Below is a small trained network, with its code and all its weights. Each question gives an input and a target symbol and asks what happens when units are switched off, that is, made to give their printed mean instead of their output.

import numpy as np


def w(rows, s, z=0):
    codes = np.array(rows[::2]) - 128.0
    scale = np.full(codes.shape[1], s)
    scale[-1] = z or s
    return codes * scale


def f(y):
    return y / 2 * (1 + np.tanh(0.7978845608 * (y + 0.044715 * y**3)))


def softmax(a):
    e = np.exp(a - a.max(-1, keepdims=True))
    return e / e.sum(-1, keepdims=True)


def log_softmax(a):
    a = a - a.max(-1, keepdims=True)
    return a - np.log(np.exp(a).sum(-1, keepdims=True))


def net(x, mask):
    ids = ['γδεζηξπφω'.index(c) for c in x.split()]
    T = len(ids)
    res = E[ids] + P[:T]
    u = 0
    for l in range(2):
        r = res
        for j in range(3):
            rows = slice(3 * j, 3 * j + 3)
            q, k, v = (r @ M[l][rows].T for M in (Q, K, V))
            z = softmax(np.where(np.tri(T) > 0, q @ k.T / 3**0.5, -1e9)) @ v
            o = O[l][rows]
            res = res + np.where(mask[u + j], z, o[:, -1]) @ o[:, :-1]
        u += 3
        y = f(res @ A[l][:, :-1].T + A[l][:, -1])
        res = res + np.where(mask[u : u + 4], y, B[l][:, -1]) @ B[l][:, :-1]
        u += 4
    return log_softmax(res[-1] @ U[:, :-1].T + U[:, -1])


Q, K, V, O, A, B = {}, {}, {}, {}, {}, {}
E = w([
[101,89,63],'γ',
[76,100,248],'δ',
[124,105,85],'ε',
[141,133,97],'ζ',
[106,151,75],'η',
[150,190,120],'ξ',
[150,192,120],'π',
[150,193,121],'φ',
[159,233,146],'ω',
],0.018)
P = w([
[77,148,207],'0',
[227,43,249],'1',
[61,187,165],'2',
[220,58,201],'3',
[68,185,122],'4',
[227,73,169],'5',
[82,191,95],'6',
[234,84,143],'7',
[89,195,67],'8',
[240,94,119],'9',
[98,200,43],'10',
[248,104,99],'11',
[112,198,23],'12',
[254,111,82],'13',
],0.0099)
Q[0] = w([
[160,64,171],'L0H0',
[101,174,192],'L0H0',
[72,158,33],'L0H0',
[195,126,116],'L0H1',
[79,254,181],'L0H1',
[143,148,85],'L0H1',
[149,177,148],'L0H2',
[136,113,140],'L0H2',
[109,151,132],'L0H2',
],0.038)
K[0] = w([
[78,80,154],'L0H0',
[115,152,181],'L0H0',
[175,171,54],'L0H0',
[173,112,144],'L0H1',
[111,254,162],'L0H1',
[175,136,107],'L0H1',
[163,153,147],'L0H2',
[115,131,143],'L0H2',
[135,146,116],'L0H2',
],0.046)
V[0] = w([
[77,45,118],'L0H0',
[51,2,117],'L0H0',
[192,184,156],'L0H0',
[122,135,131],'L0H1',
[91,158,189],'L0H1',
[183,106,149],'L0H1',
[133,151,162],'L0H2',
[197,214,138],'L0H2',
[113,101,166],'L0H2',
],0.0084)
O[0] = w([
[190,145,49,46],'L0H0',
[210,145,2,3],'L0H0',
[84,95,135,173],'L0H0',
[130,123,106,131],'L0H1',
[119,147,35,142],'L0H1',
[144,173,185,158],'L0H1',
[150,99,101,173],'L0H2',
[100,29,154,250],'L0H2',
[181,150,84,104],'L0H2',
],0.0082,0.002)
A[0] = w([
[156,81,120,128],'L0N0',
[142,164,157,224],'L0N1',
[183,7,158,97],'L0N2',
[136,197,91,5],'L0N3',
],0.015,0.011)
B[0] = w([
[51,94,254,159],'L0N0',
[136,89,77,254],'L0N1',
[167,168,114,180],'L0N2',
[145,79,121,121],'L0N3',
],0.024,0.007)
Q[1] = w([
[3,105,74],'L1H0',
[132,130,56],'L1H0',
[193,140,177],'L1H0',
[120,81,107],'L1H1',
[69,155,197],'L1H1',
[68,162,202],'L1H1',
[145,54,64],'L1H2',
[137,127,68],'L1H2',
[135,153,177],'L1H2',
],0.029)
K[1] = w([
[35,70,236],'L1H0',
[203,78,165],'L1H0',
[161,183,44],'L1H0',
[98,181,204],'L1H1',
[188,35,173],'L1H1',
[185,42,168],'L1H1',
[153,253,140],'L1H2',
[126,187,75],'L1H2',
[106,125,134],'L1H2',
],0.023)
V[1] = w([
[163,64,128],'L1H0',
[129,136,164],'L1H0',
[150,80,135],'L1H0',
[117,73,94],'L1H1',
[231,2,171],'L1H1',
[137,186,178],'L1H1',
[150,114,133],'L1H2',
[113,131,62],'L1H2',
[39,180,124],'L1H2',
],0.0058)
O[1] = w([
[106,94,155,161],'L1H0',
[145,105,133,104],'L1H0',
[115,98,154,154],'L1H0',
[124,130,93,198],'L1H1',
[154,2,144,1],'L1H1',
[145,123,163,35],'L1H1',
[132,124,113,118],'L1H2',
[138,77,180,212],'L1H2',
[99,162,204,150],'L1H2',
],0.0078,0.004)
A[1] = w([
[180,119,117,223],'L1N0',
[78,70,71,101],'L1N1',
[223,131,133,1],'L1N2',
[249,114,138,138],'L1N3',
],0.02,0.0086)
B[1] = w([
[5,166,193,202],'L1N0',
[183,131,145,251],'L1N1',
[147,7,141,158],'L1N2',
[200,199,103,216],'L1N3',
],0.026,0.012)
U = w([
[135,182,116,5],'γ',
[87,163,104,121],'δ',
[45,122,101,220],'ε',
[103,132,78,128],'ζ',
[117,140,2,229],'η',
[123,129,82,114],'ξ',
[127,128,81,116],'π',
[130,128,81,113],'φ',
[83,108,145,103],'ω',
],0.016,0.014)

Each question gives the input, a string of symbols that net reads in full, and the target symbol t.
The units are the heads (3 rows each of Q, K, V and O) and the neurons (one row each of A and B). Each row of codes is followed by its name. A weight is (code - 128) times the scale printed after its matrix; where a second scale follows, it is the last column's (O, A, B and U).
mask holds one flag per unit, layer by layer, with each layer's heads first. A switched-off unit (its flag False) gives its mean, the last column of its rows in O or B, instead of its output. The means were averaged over made-up inputs and are rounded, as every weight is.
A unit's drop is (log p(t) with every unit on - log p(t) with that unit switched off) / (log p(t) with every unit on - log p(t) with every unit switched off).
The circuit of an input: a set's keep is (log p(t) with only the set's units on - log p(t) with every unit switched off) / (log p(t) with every unit on - log p(t) with every unit switched off). Starting from the 12 units with the biggest drops (on a tie, the unit counted first), units are removed one at a time, each time the one whose removal leaves the highest keep (on an exact tie, the one counted first), for as long as the keep stays at least 0.8.
circuit, biggest first: the units of the circuit, biggest drop first
unit that matters most: the unit with the biggest drop
top k neurons: the k neurons with the biggest drops, biggest first
k most important neurons of layer l: the k neurons of layer l with the biggest drops, biggest first
input γ ε η ε η δ, target γ: top 3 neurons : [L1N3 L0N2 L1N0]
input η η π ε γ π ε η ξ φ ω, target ω: unit that matters most : L0H0
input γ δ δ ξ γ η, target γ: circuit, biggest first : [L1N3 L0H0 L1N0]
input γ ε δ η ζ ω ξ γ φ η η ε, target δ: circuit, biggest first : [L1N0 L1N3]
input ω η γ η γ η ω η π η η ω, target ε: top 4 neurons : [L0N2 L1N1 L0N1 L1N3]
input ε η η γ γ η ε ε η ζ η η δ, target η: circuit, biggest first : [L1N0 L0N0]
input ω η η, target ω: circuit, biggest first : [L0H0 L1H1]
input δ γ ξ η, target γ: circuit, biggest first : [L1N3 L1N0 L0H0]
input π γ η ω η ε ε γ ω η η γ φ, target φ: top 4 neurons : [L0N0 L1N0 L1N1 L0N2]
input η φ η, target φ: 2 most important neurons of layer 1 : [L1N1 L1N0]
input γ η ζ η ε, target η: 3 most important neurons of layer 0 : [L0N2 L0N1 L0N3]
input δ δ η γ δ φ γ, target φ: circuit, biggest first : [L0H0 L1N0 L1N1]
input ω γ η η ε π δ η ξ δ, target δ: 2 most important neurons of layer 1 : [L1N0 L1N1]
input ζ ω π η η γ, target γ: top 3 neurons : [L1N3 L0N1 L0N2]
input ω γ η η φ ε γ η γ η γ η η ω, target δ: 2 most important neurons of layer 0 : [L0N2 L0N0]
input ε η ζ η ε γ η π η η η ζ, target δ: top 3 neurons : [L1N0 L1N1 L1N3]
input η ω η η δ η ξ δ γ ξ δ ζ, target γ: top 4 neurons : [L1N3 L1N0 L0N1 L0N3]
input π η γ γ, target δ: 3 most important neurons of layer 1 : [L1N1 L1N0 L1N3]
input γ η η ε ω ω, target δ: unit that matters most : L0H2
input γ φ ε, target φ: top 3 neurons : [L1N1 L0N0 L1N0]
input δ η η δ γ, target η: most important neuron of layer 0 : [L0N1]
input ζ ω π, target ω: top 3 neurons : [L1N3 L0N2 L1N1]
input η η π ξ η η γ δ η δ ε π, target δ: circuit, biggest first : [L1N0 L1N1 L1N3]
input δ ω η η η ε, target γ: top 3 neurons : [L1N3 L0N2 L0N1]
